Here is a tiny trained network, its code and every weight. The questions are about switching its units off for an input and a class, where a switched-off unit gives its printed mean instead of its output.

import numpy as np


def w(rows, s, z=0):
    codes = np.array(rows[::2]) - 128.0
    scale = np.full(codes.shape[1], s)
    scale[-1] = z or s
    return codes * scale


def f(y):
    return np.maximum(y, 0)


def log_softmax(a):
    a = a - a.max(-1, keepdims=True)
    return a - np.log(np.exp(a).sum(-1, keepdims=True))


def net(x, mask):
    res = np.array(x, float).reshape(1, 7) / 4 @ E
    y = f(res @ A[0][:, :-1].T + A[0][:, -1])
    res = res + np.where(mask, y, B[0][:, -1]) @ B[0][:, :-1]
    return log_softmax(res[-1] @ U[:, :-1].T + U[:, -1])


A, B = {}, {}
E = w([
[135,78,73,112,71,73,90],'x0',
[150,224,163,218,12,180,133],'x1',
[108,237,167,89,164,123,66],'x2',
[138,202,85,180,149,155,126],'x3',
[113,100,147,228,122,132,160],'x4',
[123,133,111,135,72,66,147],'x5',
[60,124,57,189,147,171,93],'x6',
],0.011)
A[0] = w([
[134,163,124,87,117,62,76,68],'neuron 0',
[186,200,74,106,85,140,77,184],'neuron 1',
[91,152,79,75,143,89,84,170],'neuron 2',
[119,63,124,108,114,180,162,155],'neuron 3',
[223,121,165,107,179,59,165,130],'neuron 4',
[174,107,134,135,124,140,83,2],'neuron 5',
[109,210,78,188,79,145,123,133],'neuron 6',
[104,100,95,192,184,73,122,140],'neuron 7',
[172,105,166,150,92,112,173,77],'neuron 8',
[197,107,179,163,138,150,162,82],'neuron 9',
[182,118,141,112,8,129,146,207],'neuron 10',
[207,124,56,165,160,177,181,166],'neuron 11',
[117,71,203,80,95,135,219,89],'neuron 12',
[67,145,84,130,93,173,137,136],'neuron 13',
[105,157,118,154,148,103,199,107],'neuron 14',
[115,124,69,68,194,157,135,153],'neuron 15',
],0.013,0.0076)
B[0] = w([
[189,141,64,119,131,83,150,176],'neuron 0',
[196,85,84,55,132,104,205,224],'neuron 1',
[206,91,157,121,191,161,176,206],'neuron 2',
[77,92,167,195,18,106,79,186],'neuron 3',
[42,207,99,82,51,78,2,212],'neuron 4',
[49,254,54,201,29,79,223,129],'neuron 5',
[88,131,159,191,138,57,130,236],'neuron 6',
[42,175,61,172,190,68,112,183],'neuron 7',
[91,188,138,182,139,87,170,177],'neuron 8',
[60,213,176,238,82,192,202,176],'neuron 9',
[73,99,108,208,111,147,180,253],'neuron 10',
[52,183,64,146,79,214,184,193],'neuron 11',
[57,89,161,195,153,3,88,203],'neuron 12',
[103,66,150,193,123,149,122,178],'neuron 13',
[86,202,155,221,144,105,164,153],'neuron 14',
[156,72,136,73,170,199,188,215],'neuron 15',
],0.0092,0.015)
U = w([
[82,63,120,105,115,10,146,112],'0',
[134,166,188,180,118,130,184,201],'1',
[118,95,79,110,50,134,185,134],'2',
[80,136,72,152,137,149,144,96],'3',
[176,101,195,164,38,177,78,2],'4',
[190,145,121,22,174,47,88,175],'5',
[88,81,170,127,143,171,130,204],'6',
[65,120,175,47,77,106,85,116],'7',
],0.012,0.0084)

Each question gives the input, the list of numbers given to net, and the class t.
The units are the neurons (one row each of A and B). Each row of codes is followed by its name. A weight is (code - 128) times the scale printed after its matrix; where a second scale follows, it is the last column's (A, B and U).
mask holds one flag per neuron, in row order. A switched-off neuron (its flag False) gives its mean, the last column of its row in B, instead of its output. The means were averaged over made-up inputs and are rounded, as every weight is.
A unit's drop is (log p(t) with every unit on - log p(t) with that unit switched off) / (log p(t) with every unit on - log p(t) with every unit switched off).
The circuit of an input: a set's keep is (log p(t) with only the set's units on - log p(t) with every unit switched off) / (log p(t) with every unit on - log p(t) with every unit switched off). Starting from the 12 units with the biggest drops (on a tie, the unit counted first), units are removed one at a time, each time the one whose removal leaves the highest keep (on an exact tie, the one counted first), for as long as the keep stays at least 0.8.
circuit, biggest first: the units of the circuit, biggest drop first
k most important neurons: the k neurons with the biggest drops, biggest first
drop of u: that unit's drop, to one decimal
input [4,8,6,-8,-1,4,1], class 2: circuit, biggest first => (neuron 1)
input [-3,6,2,3,-6,6,-6], class 2: 3 most important neurons => (neuron 1; neuron 12; neuron 10)
input [-5,4,-8,-7,-7,-3,7], class 6: circuit, biggest first => (neuron 0; neuron 13)
input [1,5,8,8,-1,7,-8], class 0: circuit, biggest first => (neuron 1; neuron 6)
input [7,-7,5,-5,8,-7,7], class 6: 3 most important neurons => (neuron 15; neuron 12; neuron 2)
input [-8,1,-3,-3,-6,-5,-3], class 7: circuit, biggest first => (neuron 4; neuron 10; neuron 2)
input [5,-1,0,2,-7,-8,5], class 6: circuit, biggest first => (neuron 15; neuron 2)
input [0,-1,2,7,-5,7,7], class 1: 4 most important neurons => (neuron 2; neuron 4; neuron 12; neuron 6)
input [5,-6,-7,2,-8,-6,2], class 6: 3 most important neurons => (neuron 15; neuron 1; neuron 2)
input [-5,-6,-2,0,-4,-2,7], class 6: drop of neuron 15 => 0.3
input [-4,-3,-4,6,-5,-6,-3], class 2: drop of neuron 1 => -0.3
input [-7,-1,5,5,-1,-2,2], class 6: drop of neuron 8 => 0.3
